Below is a small trained network, with its code and all its weights. Each question gives an input and a class and asks what happens when units are switched off, that is, made to give their printed mean instead of their output.

import numpy as np


def w(rows, s, z=0):
    codes = np.array(rows[::2]) - 128.0
    scale = np.full(codes.shape[1], s)
    scale[-1] = z or s
    return codes * scale


def norm(h):
    return h / np.sqrt((h * h).mean(-1, keepdims=True) + 1e-5)


def f(y):
    return y / 2 * (1 + np.tanh(0.7978845608 * (y + 0.044715 * y**3)))


def log_softmax(a):
    a = a - a.max(-1, keepdims=True)
    return a - np.log(np.exp(a).sum(-1, keepdims=True))


def net(x, mask):
    res = np.array(x, float).reshape(1, 5) / 4 @ E
    u = 0
    for l in range(3):
        y = f(norm(res) @ A[l][:, :-1].T + A[l][:, -1])
        res = res + np.where(mask[u : u + 13], y, B[l][:, -1]) @ B[l][:, :-1]
        u += 13
    return log_softmax(norm(res)[-1] @ U[:, :-1].T + U[:, -1])


A, B = {}, {}
E = w([
[77,182,105,171,90,57,206],'x0',
[105,239,180,105,200,107,201],'x1',
[104,129,75,50,99,71,43],'x2',
[86,112,1,111,88,180,131],'x3',
[159,214,97,126,58,145,140],'x4',
],0.0072)
A[0] = w([
[222,54,192,129,127,182,80,41],'0.n0',
[173,130,99,160,124,119,231,84],'0.n1',
[165,252,129,81,156,110,154,60],'0.n2',
[175,125,129,223,96,171,169,75],'0.n3',
[199,59,99,149,121,207,94,125],'0.n4',
[143,33,127,185,114,121,119,56],'0.n5',
[139,56,144,175,224,157,114,100],'0.n6',
[151,118,178,144,74,97,48,15],'0.n7',
[174,165,119,239,88,114,205,2],'0.n8',
[199,74,205,122,118,254,65,32],'0.n9',
[194,89,171,144,63,184,61,88],'0.n10',
[156,98,168,179,141,149,59,81],'0.n11',
[119,93,148,59,76,44,30,97],'0.n12',
],0.0076,0.0048)
B[0] = w([
[225,125,210,99,119,168,57,218],'0.n0',
[112,102,200,132,82,153,141,181],'0.n1',
[112,189,182,13,130,95,94,230],'0.n2',
[128,108,163,114,69,135,115,172],'0.n3',
[184,139,108,22,86,191,154,252],'0.n4',
[145,208,152,48,114,111,81,159],'0.n5',
[178,79,160,81,131,78,143,220],'0.n6',
[133,121,160,165,171,89,156,135],'0.n7',
[71,112,190,188,65,126,135,188],'0.n8',
[191,82,192,64,103,146,111,243],'0.n9',
[163,91,147,85,179,117,161,209],'0.n10',
[182,139,176,110,135,107,91,163],'0.n11',
[129,85,118,163,114,1,128,249],'0.n12',
],0.0069,0.0034)
A[1] = w([
[141,103,180,169,236,169,194,23],'1.n0',
[190,255,190,148,185,163,125,32],'1.n1',
[155,240,147,121,182,205,149,97],'1.n2',
[102,147,108,245,70,131,202,73],'1.n3',
[140,111,14,67,99,171,140,72],'1.n4',
[106,134,73,194,75,106,130,114],'1.n5',
[157,139,76,102,219,107,85,108],'1.n6',
[160,123,106,97,50,106,142,136],'1.n7',
[152,218,194,99,171,95,151,96],'1.n8',
[84,88,8,105,116,226,100,2],'1.n9',
[141,41,203,160,197,98,188,103],'1.n10',
[155,47,152,167,152,228,26,59],'1.n11',
[156,122,55,34,180,118,62,109],'1.n12',
],0.007,0.0045)
B[1] = w([
[105,122,45,110,135,155,167,153],'1.n0',
[124,107,47,130,105,76,119,193],'1.n1',
[48,110,99,79,50,30,130,197],'1.n2',
[175,108,201,165,74,173,124,206],'1.n3',
[110,144,125,213,175,154,42,183],'1.n4',
[143,83,155,141,155,129,137,165],'1.n5',
[134,104,157,175,59,142,181,155],'1.n6',
[121,112,135,168,193,135,168,196],'1.n7',
[80,200,68,150,126,161,57,252],'1.n8',
[143,201,70,173,161,207,39,164],'1.n9',
[123,135,103,115,217,254,154,219],'1.n10',
[161,114,170,30,88,113,177,182],'1.n11',
[139,104,122,176,68,163,152,237],'1.n12',
],0.0086,0.0034)
A[2] = w([
[50,227,169,156,81,119,146,125],'2.n0',
[114,99,144,104,206,122,151,182],'2.n1',
[169,155,68,104,105,123,126,113],'2.n2',
[155,199,170,105,135,176,111,112],'2.n3',
[118,118,53,127,163,174,132,120],'2.n4',
[170,181,175,150,188,109,104,127],'2.n5',
[126,132,165,151,56,129,205,72],'2.n6',
[103,255,134,83,116,62,139,2],'2.n7',
[101,40,66,147,61,13,100,25],'2.n8',
[159,143,95,193,123,187,108,96],'2.n9',
[113,70,58,98,118,86,61,153],'2.n10',
[55,174,135,71,133,81,150,62],'2.n11',
[145,143,70,150,88,189,84,74],'2.n12',
],0.0089,0.0052)
B[2] = w([
[132,91,157,70,29,105,140,254],'2.n0',
[152,203,85,151,118,126,159,178],'2.n1',
[104,83,157,144,156,127,129,140],'2.n2',
[84,68,113,161,124,38,157,167],'2.n3',
[146,180,134,161,157,149,79,150],'2.n4',
[124,199,108,157,78,109,81,150],'2.n5',
[103,134,197,151,98,149,150,163],'2.n6',
[99,141,37,65,87,98,79,219],'2.n7',
[92,63,96,170,212,60,254,182],'2.n8',
[89,122,138,166,121,113,61,149],'2.n9',
[135,75,136,166,150,91,164,195],'2.n10',
[84,99,83,65,138,174,138,193],'2.n11',
[101,92,130,149,161,139,80,150],'2.n12',
],0.0082,0.0058)
U = w([
[172,204,177,151,168,77,67,1],'0',
[60,166,103,45,61,82,123,184],'1',
[115,96,90,210,127,200,23,147],'2',
[98,132,241,197,36,171,181,142],'3',
[252,69,188,43,121,163,103,164],'4',
[115,54,97,197,158,49,158,140],'5',
[116,194,126,127,204,205,185,128],'6',
],0.017,0.0034)

Each question gives the input, the list of numbers given to net, and the class t.
The units are the neurons (one row each of A and B). Each row of codes is followed by its name. A weight is (code - 128) times the scale printed after its matrix; where a second scale follows, it is the last column's (A, B and U).
mask holds one flag per neuron, layer by layer. A switched-off neuron (its flag False) gives its mean, the last column of its row in B, instead of its output. The means were averaged over made-up inputs and are rounded, as every weight is.
A unit's drop is (log p(t) with every unit on - log p(t) with that unit switched off) / (log p(t) with every unit on - log p(t) with every unit switched off).
The circuit of an input: a set's keep is (log p(t) with only the set's units on - log p(t) with every unit switched off) / (log p(t) with every unit on - log p(t) with every unit switched off). Starting from the 12 units with the biggest drops (on a tie, the unit counted first), units are removed one at a time, each time the one whose removal leaves the highest keep (on an exact tie, the one counted first), for as long as the keep stays at least 0.8.
circuit, biggest first: the units of the circuit, biggest drop first
k most important neurons: the k neurons with the biggest drops, biggest first
top k neurons in layer l: the k neurons of layer l with the biggest drops, biggest first
drop when u is switched off: that unit's drop, to one decimal
input [7,4,4,4,-8], class 5: circuit, biggest first => [2.n8]
input [8,-4,6,6,7], class 2: 2 most important neurons => [1.n9, 1.n4]
input [6,0,7,-1,3], class 5: circuit, biggest first => [2.n8, 0.n12]
input [-7,4,8,-3,1], class 5: 2 most important neurons => [0.n12, 1.n12]
input [6,6,-4,0,8], class 1: 2 most important neurons => [0.n2, 2.n7]
input [2,2,3,1,-8], class 5: 3 most important neurons => [0.n0, 0.n12, 0.n1]
input [-6,5,-8,-3,-1], class 6: 2 most important neurons => [1.n10, 2.n0]
input [-5,4,1,-1,0], class 1: 3 most important neurons => [0.n2, 1.n8, 2.n3]
input [-2,-1,2,-8,8], class 1: top 2 neurons in layer 0 => [0.n2, 0.n6]
input [-6,-3,6,4,1], class 2: 3 most important neurons => [1.n4, 0.n4, 1.n9]
input [-5,-3,2,2,8], class 2: 2 most important neurons => [1.n4, 0.n6]
input [4,2,-3,-4,8], class 1: 2 most important neurons => [0.n2, 2.n7]
input [7,6,-6,0,-8], class 6: 2 most important neurons => [1.n10, 1.n0]
input [2,5,-5,6,-6], class 6: circuit, biggest first => [1.n10]
input [-1,-2,8,8,-6], class 5: drop when 0.n2 is switched off => -0.1
input [0,-7,6,0,3], class 5: drop when 0.n12 is switched off => 0.5
input [3,-6,0,8,6], class 2: drop when 0.n9 is switched off => 0.0
input [5,-7,5,7,8], class 2: drop when 1.n9 is switched off => 0.1
